Here is a tiny trained network, its code and every weight. The questions are about switching its units off for an input and a class, where a switched-off unit gives its printed mean instead of its output.

import numpy as np


def w(rows, s, z=0):
    codes = np.array(rows[::2]) - 128.0
    scale = np.full(codes.shape[1], s)
    scale[-1] = z or s
    return codes * scale


def f(y):
    return y / 2 * (1 + np.tanh(0.7978845608 * (y + 0.044715 * y**3)))


def log_softmax(a):
    a = a - a.max(-1, keepdims=True)
    return a - np.log(np.exp(a).sum(-1, keepdims=True))


def net(x, mask):
    res = np.array(x, float).reshape(1, 4) / 4 @ E
    y = f(res @ A[0][:, :-1].T + A[0][:, -1])
    res = res + np.where(mask, y, B[0][:, -1]) @ B[0][:, :-1]
    return log_softmax(res[-1] @ U[:, :-1].T + U[:, -1])


A, B = {}, {}
E = w([
[100,106,78,151,116],'x0',
[183,2,90,114,210],'x1',
[190,146,23,50,80],'x2',
[186,43,191,161,54],'x3',
],0.007)
A[0] = w([
[85,182,97,96,180,62],'n0',
[87,108,190,224,171,105],'n1',
[62,86,204,196,232,120],'n2',
[151,65,175,138,17,88],'n3',
[219,110,68,47,22,106],'n4',
[148,61,96,107,245,96],'n5',
[186,133,73,1,87,96],'n6',
[166,13,41,116,177,176],'n7',
[160,79,126,117,170,57],'n8',
[165,130,87,21,107,144],'n9',
[94,222,163,175,33,144],'n10',
[107,201,94,87,231,79],'n11',
[101,198,137,155,46,57],'n12',
[142,49,95,144,185,73],'n13',
[116,183,123,70,209,91],'n14',
[107,192,130,130,35,115],'n15',
[170,76,116,125,194,81],'n16',
[81,159,104,95,190,232],'n17',
[62,171,111,180,42,119],'n18',
[171,68,164,160,18,62],'n19',
[78,145,151,99,68,37],'n20',
[150,150,42,80,80,255],'n21',
[234,114,219,99,62,132],'n22',
],0.0081,0.006)
B[0] = w([
[112,113,80,144,186,150],'n0',
[90,179,124,193,107,171],'n1',
[88,207,162,185,99,195],'n2',
[62,94,89,133,180,169],'n3',
[59,159,131,177,133,209],'n4',
[188,195,177,76,179,185],'n5',
[82,199,133,207,122,196],'n6',
[129,151,202,106,155,246],'n7',
[144,166,80,106,158,135],'n8',
[81,166,166,153,109,192],'n9',
[150,116,181,84,188,208],'n10',
[56,39,69,148,202,175],'n11',
[200,187,118,60,232,155],'n12',
[159,173,136,100,176,159],'n13',
[83,69,84,173,151,156],'n14',
[122,143,165,108,166,172],'n15',
[160,191,133,99,182,154],'n16',
[95,8,167,134,98,218],'n17',
[154,146,179,65,179,170],'n18',
[54,61,1,131,251,164],'n19',
[154,196,26,101,194,123],'n20',
[97,132,225,160,123,254],'n21',
[71,69,129,136,177,187],'n22',
],0.0085,0.0075)
U = w([
[174,166,144,55,180,98],'0',
[119,91,152,133,118,255],'1',
[91,56,87,152,165,108],'2',
[102,187,134,202,93,50],'3',
[170,68,142,105,4,178],'4',
[199,118,31,121,94,68],'5',
[174,108,50,108,89,71],'6',
],0.012,0.0086)

Each question gives the input, the list of numbers given to net, and the class t.
The units are the neurons (one row each of A and B). Each row of codes is followed by its name. A weight is (code - 128) times the scale printed after its matrix; where a second scale follows, it is the last column's (A, B and U).
mask holds one flag per neuron, in row order. A switched-off neuron (its flag False) gives its mean, the last column of its row in B, instead of its output. The means were averaged over made-up inputs and are rounded, as every weight is.
A unit's drop is (log p(t) with every unit on - log p(t) with that unit switched off) / (log p(t) with every unit on - log p(t) with every unit switched off).
The circuit of an input: a set's keep is (log p(t) with only the set's units on - log p(t) with every unit switched off) / (log p(t) with every unit on - log p(t) with every unit switched off). Starting from the 12 units with the biggest drops (on a tie, the unit counted first), units are removed one at a time, each time the one whose removal leaves the highest keep (on an exact tie, the one counted first), for as long as the keep stays at least 0.8.
circuit, biggest first: the units of the circuit, biggest drop first
most important unit: the unit with the biggest drop
k most important neurons: the k neurons with the biggest drops, biggest first
drop when u is switched off: that unit's drop, to one decimal
input [-7,-7,2,-5], class 0: circuit, biggest first => [n12]
input [-6,5,7,-5], class 3: circuit, biggest first => [n6 n9]
input [0,-2,1,-7], class 2: circuit, biggest first => [n11 n14]
input [2,6,-7,2], class 3: circuit, biggest first => [n2 n1]
input [0,5,-7,1], class 3: circuit, biggest first => [n2 n1]
input [-1,4,-2,4], class 0: circuit, biggest first => [n17 n11]
input [0,-2,-4,6], class 2: circuit, biggest first => [n19 n3]
input [1,1,7,-2], class 3: circuit, biggest first => [n6 n4]
input [-4,8,8,8], class 0: 4 most important neurons => [n7 n5 n16 n13]
input [-3,1,1,5], class 2: 2 most important neurons => [n19 n22]
input [-6,0,7,3], class 3: 2 most important neurons => [n6 n4]
input [4,6,5,-1], class 0: 2 most important neurons => [n5 n7]
input [0,1,5,-7], class 2: 2 most important neurons => [n11 n14]
input [-6,-4,4,-8], class 2: most important unit => n11
input [-4,2,-6,7], class 2: 3 most important neurons => [n19 n22 n3]
input [2,-6,-1,-7], class 2: 2 most important neurons => [n11 n17]
input [4,-5,-5,6], class 2: 2 most important neurons => [n19 n3]
input [-6,-5,7,-7], class 2: drop when n22 is switched off => -0.1
input [7,-7,-1,0], class 0: drop when n19 is switched off => 0.0
input [3,7,4,1], class 0: drop when n5 is switched off => 0.1
input [-3,1,-8,-3], class 3: circuit, biggest first => [n2]
